Here is a tiny trained network, its code and every weight. The questions are about switching its units off for an input and a class, where a switched-off unit gives its printed mean instead of its output.

import numpy as np


def w(rows, s, z=0):
    codes = np.array(rows[::2]) - 128.0
    scale = np.full(codes.shape[1], s)
    scale[-1] = z or s
    return codes * scale


def norm(h):
    return h / np.sqrt((h * h).mean(-1, keepdims=True) + 1e-5)


def f(y):
    return np.maximum(y, 0)


def log_softmax(a):
    a = a - a.max(-1, keepdims=True)
    return a - np.log(np.exp(a).sum(-1, keepdims=True))


def net(x, mask):
    res = np.array(x, float).reshape(1, 4) / 4 @ E
    u = 0
    for l in range(4):
        y = f(norm(res) @ A[l][:, :-1].T + A[l][:, -1])
        res = res + np.where(mask[u : u + 4], y, B[l][:, -1]) @ B[l][:, :-1]
        u += 4
    return log_softmax(norm(res)[-1] @ U[:, :-1].T + U[:, -1])


A, B = {}, {}
E = w([
[144,128,68,112,161,175,101,79],'x0',
[171,152,148,169,41,165,254,160],'x1',
[154,133,125,122,16,140,136,21],'x2',
[180,163,182,172,193,167,237,91],'x3',
],0.0088)
A[0] = w([
[116,29,76,199,57,184,209,208,255],'L0N1',
[156,111,147,78,123,37,203,160,31],'L0N2',
[25,29,29,214,128,28,125,246,38],'L0N3',
[89,59,98,213,184,119,122,3,3],'L0N4',
],0.006,0.00098)
B[0] = w([
[62,160,171,205,80,223,76,174,237],'L0N1',
[112,198,202,116,76,142,116,136,168],'L0N2',
[249,86,77,251,182,45,120,87,255],'L0N3',
[2,137,205,61,47,130,197,74,185],'L0N4',
],0.0081,0.0054)
A[1] = w([
[100,141,144,126,54,66,147,254,138],'L1N1',
[172,98,138,115,86,101,84,117,123],'L1N2',
[118,61,110,127,110,68,91,150,1],'L1N3',
[152,170,154,91,77,206,93,166,184],'L1N4',
],0.0083,0.0015)
B[1] = w([
[115,109,127,169,126,56,127,127,252],'L1N1',
[184,111,67,71,138,103,117,157,207],'L1N2',
[118,3,151,127,117,100,76,184,238],'L1N3',
[110,152,82,152,126,103,161,148,242],'L1N4',
],0.015,0.0038)
A[2] = w([
[98,113,205,165,153,140,177,153,120],'L2N1',
[134,109,253,162,164,34,224,39,201],'L2N2',
[206,184,6,186,152,249,107,161,251],'L2N3',
[170,194,65,172,18,131,211,105,205],'L2N4',
],0.0061,0.0016)
B[2] = w([
[50,136,254,172,142,172,97,170,192],'L2N1',
[144,171,133,68,156,121,53,124,243],'L2N2',
[218,86,158,87,224,206,100,206,193],'L2N3',
[41,162,78,136,138,154,135,80,255],'L2N4',
],0.0091,0.0056)
A[3] = w([
[100,168,144,170,69,68,229,114,133],'L3N1',
[67,134,89,202,131,194,158,195,253],'L3N2',
[215,56,239,111,104,32,77,77,177],'L3N3',
[162,163,74,121,66,254,158,137,35],'L3N4',
],0.0078,0.0022)
B[3] = w([
[14,150,159,106,184,78,61,184,196],'L3N1',
[195,131,109,190,42,114,221,96,254],'L3N2',
[127,94,48,80,119,135,165,157,247],'L3N3',
[179,33,8,45,92,247,253,126,176],'L3N4',
],0.0082,0.0064)
U = w([
[205,116,142,221,123,118,117,146,5],'0',
[123,55,83,129,121,50,77,161,247],'1',
[178,132,175,140,166,171,142,165,83],'2',
[99,192,209,95,174,143,114,86,127],'3',
[44,181,171,213,66,100,143,163,152],'4',
[118,113,64,137,100,209,222,93,136],'5',
[75,132,115,64,104,137,123,1,8],'6',
],0.014,0.0026)

Each question gives the input, the list of numbers given to net, and the class t.
The units are the neurons (one row each of A and B). Each row of codes is followed by its name. A weight is (code - 128) times the scale printed after its matrix; where a second scale follows, it is the last column's (A, B and U).
mask holds one flag per neuron, layer by layer. A switched-off neuron (its flag False) gives its mean, the last column of its row in B, instead of its output. The means were averaged over made-up inputs and are rounded, as every weight is.
A unit's drop is (log p(t) with every unit on - log p(t) with that unit switched off) / (log p(t) with every unit on - log p(t) with every unit switched off).
The circuit of an input: a set's keep is (log p(t) with only the set's units on - log p(t) with every unit switched off) / (log p(t) with every unit on - log p(t) with every unit switched off). Starting from the 12 units with the biggest drops (on a tie, the unit counted first), units are removed one at a time, each time the one whose removal leaves the highest keep (on an exact tie, the one counted first), for as long as the keep stays at least 0.8.
units of the circuit, in order: the units of the circuit, biggest drop first
top k neurons: the k neurons with the biggest drops, biggest first
k most important neurons of layer l: the k neurons of layer l with the biggest drops, biggest first
drop of u: that unit's drop, to one decimal
input [-2,-5,-6,7], class 3: most important neuron of layer 1	L1N3
input [0,-1,5,-1], class 6: units of the circuit, in order	L3N2, L1N3
input [0,3,-2,-3], class 0: units of the circuit, in order	L0N3, L0N1
input [2,8,-6,6], class 4: top 4 neurons	L2N1, L0N3, L1N2, L1N1
input [5,7,0,-7], class 5: units of the circuit, in order	L3N4, L1N3
input [4,1,8,-4], class 5: top 2 neurons	L3N4, L1N1
input [8,0,4,-5], class 5: top 2 neurons	L0N3, L1N1
input [-1,4,3,-4], class 4: top 2 neurons	L1N1, L3N1
input [-5,-2,7,1], class 6: 2 most important neurons of layer 0	L0N1, L0N3
input [3,-4,2,-1], class 6: top 2 neurons	L0N4, L0N3
input [2,1,-2,5], class 3: 2 most important neurons of layer 0	L0N1, L0N3
input [2,1,0,5], class 3: 2 most important neurons of layer 1	L1N2, L1N4
input [-1,3,-6,3], class 4: 2 most important neurons of layer 1	L1N1, L1N2
input [-6,7,3,7], class 4: units of the circuit, in order	L3N1
input [5,-1,-3,7], class 3: drop of L0N4	0.2
input [0,-6,2,6], class 3: drop of L0N1	-0.1
input [4,-2,-4,7], class 3: drop of L0N4	0.2
